Below is a small trained network, with its code and all its weights. Each question gives an input and a class and asks what happens when units are switched off, that is, made to give their printed mean instead of their output.

import numpy as np


def w(rows, s, z=0):
    codes = np.array(rows[::2]) - 128.0
    scale = np.full(codes.shape[1], s)
    scale[-1] = z or s
    return codes * scale


def f(y):
    return np.maximum(y, 0)


def log_softmax(a):
    a = a - a.max(-1, keepdims=True)
    return a - np.log(np.exp(a).sum(-1, keepdims=True))


def net(x, mask):
    res = np.array(x, float).reshape(1, 6) / 4 @ E
    y = f(res @ A[0][:, :-1].T + A[0][:, -1])
    res = res + np.where(mask, y, B[0][:, -1]) @ B[0][:, :-1]
    return log_softmax(res[-1] @ U[:, :-1].T + U[:, -1])


A, B = {}, {}
E = w([
[128,130,131,128,129],'x0',
[128,126,128,126,129],'x1',
[55,124,214,136,76],'x2',
[75,254,103,176,151],'x3',
[37,116,125,50,193],'x4',
[79,41,128,210,190],'x5',
],0.0091)
A[0] = w([
[142,189,80,46,82,77],'n0',
[193,93,128,189,46,85],'n1',
[143,48,166,91,69,157],'n2',
[104,167,203,150,73,133],'n3',
[191,157,128,177,65,158],'n4',
[79,214,100,172,145,7],'n5',
[177,22,168,75,102,40],'n6',
[195,170,30,99,175,123],'n7',
[79,107,96,54,154,69],'n8',
[40,112,131,55,199,90],'n9',
[95,66,105,234,172,44],'n10',
[104,190,97,158,126,254],'n11',
[202,28,128,68,119,100],'n12',
[146,230,130,60,73,107],'n13',
[169,136,148,2,46,128],'n14',
[162,109,55,78,208,110],'n15',
[67,104,176,98,78,111],'n16',
[78,106,204,118,42,56],'n17',
[172,97,128,213,115,112],'n18',
[89,81,112,162,166,119],'n19',
[151,142,134,213,111,111],'n20',
[236,81,1,114,196,124],'n21',
[69,94,123,100,193,75],'n22',
[174,120,147,193,85,85],'n23',
[112,79,132,75,158,71],'n24',
],0.009,0.0085)
B[0] = w([
[101,89,105,154,74,185],'n0',
[75,158,106,50,68,189],'n1',
[189,158,125,151,201,217],'n2',
[152,121,154,168,140,193],'n3',
[119,125,135,67,124,217],'n4',
[219,200,68,162,116,160],'n5',
[177,193,70,156,162,188],'n6',
[137,124,192,164,78,205],'n7',
[83,178,122,71,6,160],'n8',
[130,152,133,92,77,192],'n9',
[116,85,62,156,1,179],'n10',
[188,119,130,125,223,254],'n11',
[201,185,88,176,221,208],'n12',
[106,61,78,163,95,214],'n13',
[101,61,79,160,95,226],'n14',
[135,137,183,135,79,180],'n15',
[149,152,167,160,111,179],'n16',
[111,145,194,168,57,173],'n17',
[77,129,118,81,89,183],'n18',
[126,77,92,162,76,174],'n19',
[118,143,109,71,102,176],'n20',
[113,133,214,149,89,222],'n21',
[124,135,105,100,74,165],'n22',
[78,168,120,66,95,169],'n23',
[148,176,98,96,122,154],'n24',
],0.0091,0.0095)
U = w([
[117,47,62,160,85,61],'0',
[156,210,89,151,150,92],'1',
[104,177,126,7,84,67],'2',
[129,137,252,169,96,49],'3',
[131,104,136,110,132,252],'4',
[127,103,137,109,131,245],'5',
[110,76,141,89,196,121],'6',
],0.014,0.013)

Each question gives the input, the list of numbers given to net, and the class t.
The units are the neurons (one row each of A and B). Each row of codes is followed by its name. A weight is (code - 128) times the scale printed after its matrix; where a second scale follows, it is the last column's (A, B and U).
mask holds one flag per neuron, in row order. A switched-off neuron (its flag False) gives its mean, the last column of its row in B, instead of its output. The means were averaged over made-up inputs and are rounded, as every weight is.
A unit's drop is (log p(t) with every unit on - log p(t) with that unit switched off) / (log p(t) with every unit on - log p(t) with every unit switched off).
The circuit of an input: a set's keep is (log p(t) with only the set's units on - log p(t) with every unit switched off) / (log p(t) with every unit on - log p(t) with every unit switched off). Starting from the 12 units with the biggest drops (on a tie, the unit counted first), units are removed one at a time, each time the one whose removal leaves the highest keep (on an exact tie, the one counted first), for as long as the keep stays at least 0.8.
circuit, biggest first: the units of the circuit, biggest drop first
top k neurons: the k neurons with the biggest drops, biggest first
drop of u: that unit's drop, to one decimal
input [-5,6,3,-3,-6,-5], class 2: circuit, biggest first -> (n1)
input [-4,-6,-4,-6,5,5], class 1: circuit, biggest first -> (n12 n6)
input [5,-6,-8,-1,7,-3], class 3: circuit, biggest first -> (n21 n7)
input [-3,4,-7,4,-4,-4], class 3: circuit, biggest first -> (n7 n21)
input [2,-6,-2,-7,-7,3], class 1: top 2 neurons -> (n12 n6)
input [5,-6,-5,-7,1,2], class 1: circuit, biggest first -> (n12 n6)
input [0,-2,0,-1,-1,-5], class 0: circuit, biggest first -> (n14 n13)
input [2,2,3,-6,3,4], class 1: top 3 neurons -> (n6 n12 n2)
input [-6,2,-8,-8,-3,-4], class 1: top 4 neurons -> (n12 n6 n2 n17)
input [-1,8,3,7,-8,-8], class 0: top 2 neurons -> (n13 n0)
input [7,4,7,7,4,-3], class 1: top 3 neurons -> (n5 n21 n7)
input [6,1,-8,6,5,0], class 3: top 3 neurons -> (n7 n21 n15)
input [1,8,0,8,5,8], class 0: top 4 neurons -> (n10 n19 n12 n2)
input [3,7,-4,3,7,6], class 2: top 2 neurons -> (n9 n8)
input [7,-7,7,-5,3,-1], class 3: circuit, biggest first -> (n17)
input [-3,-2,-5,-4,1,-5], class 0: top 4 neurons -> (n14 n0 n11 n13)
input [-3,-3,8,4,7,8], class 0: top 2 neurons -> (n10 n19)
input [-4,-1,8,-6,3,-1], class 3: top 3 neurons -> (n17 n16 n11)
input [4,-8,-8,-6,-6,-6], class 3: top 3 neurons -> (n21 n7 n15)
input [0,-2,-8,-7,5,4], class 3: top 2 neurons -> (n21 n15)
input [2,-1,3,6,-3,8], class 0: circuit, biggest first -> (n10)
input [2,-1,-2,-6,6,4], class 1: circuit, biggest first -> (n12 n6 n24)
input [0,-4,-7,6,7,5], class 2: circuit, biggest first -> (n9 n8)
input [5,-5,-8,0,-6,-2], class 3: drop of n21 -> 0.6
input [0,-8,5,4,-2,-8], class 0: drop of n13 -> 0.3
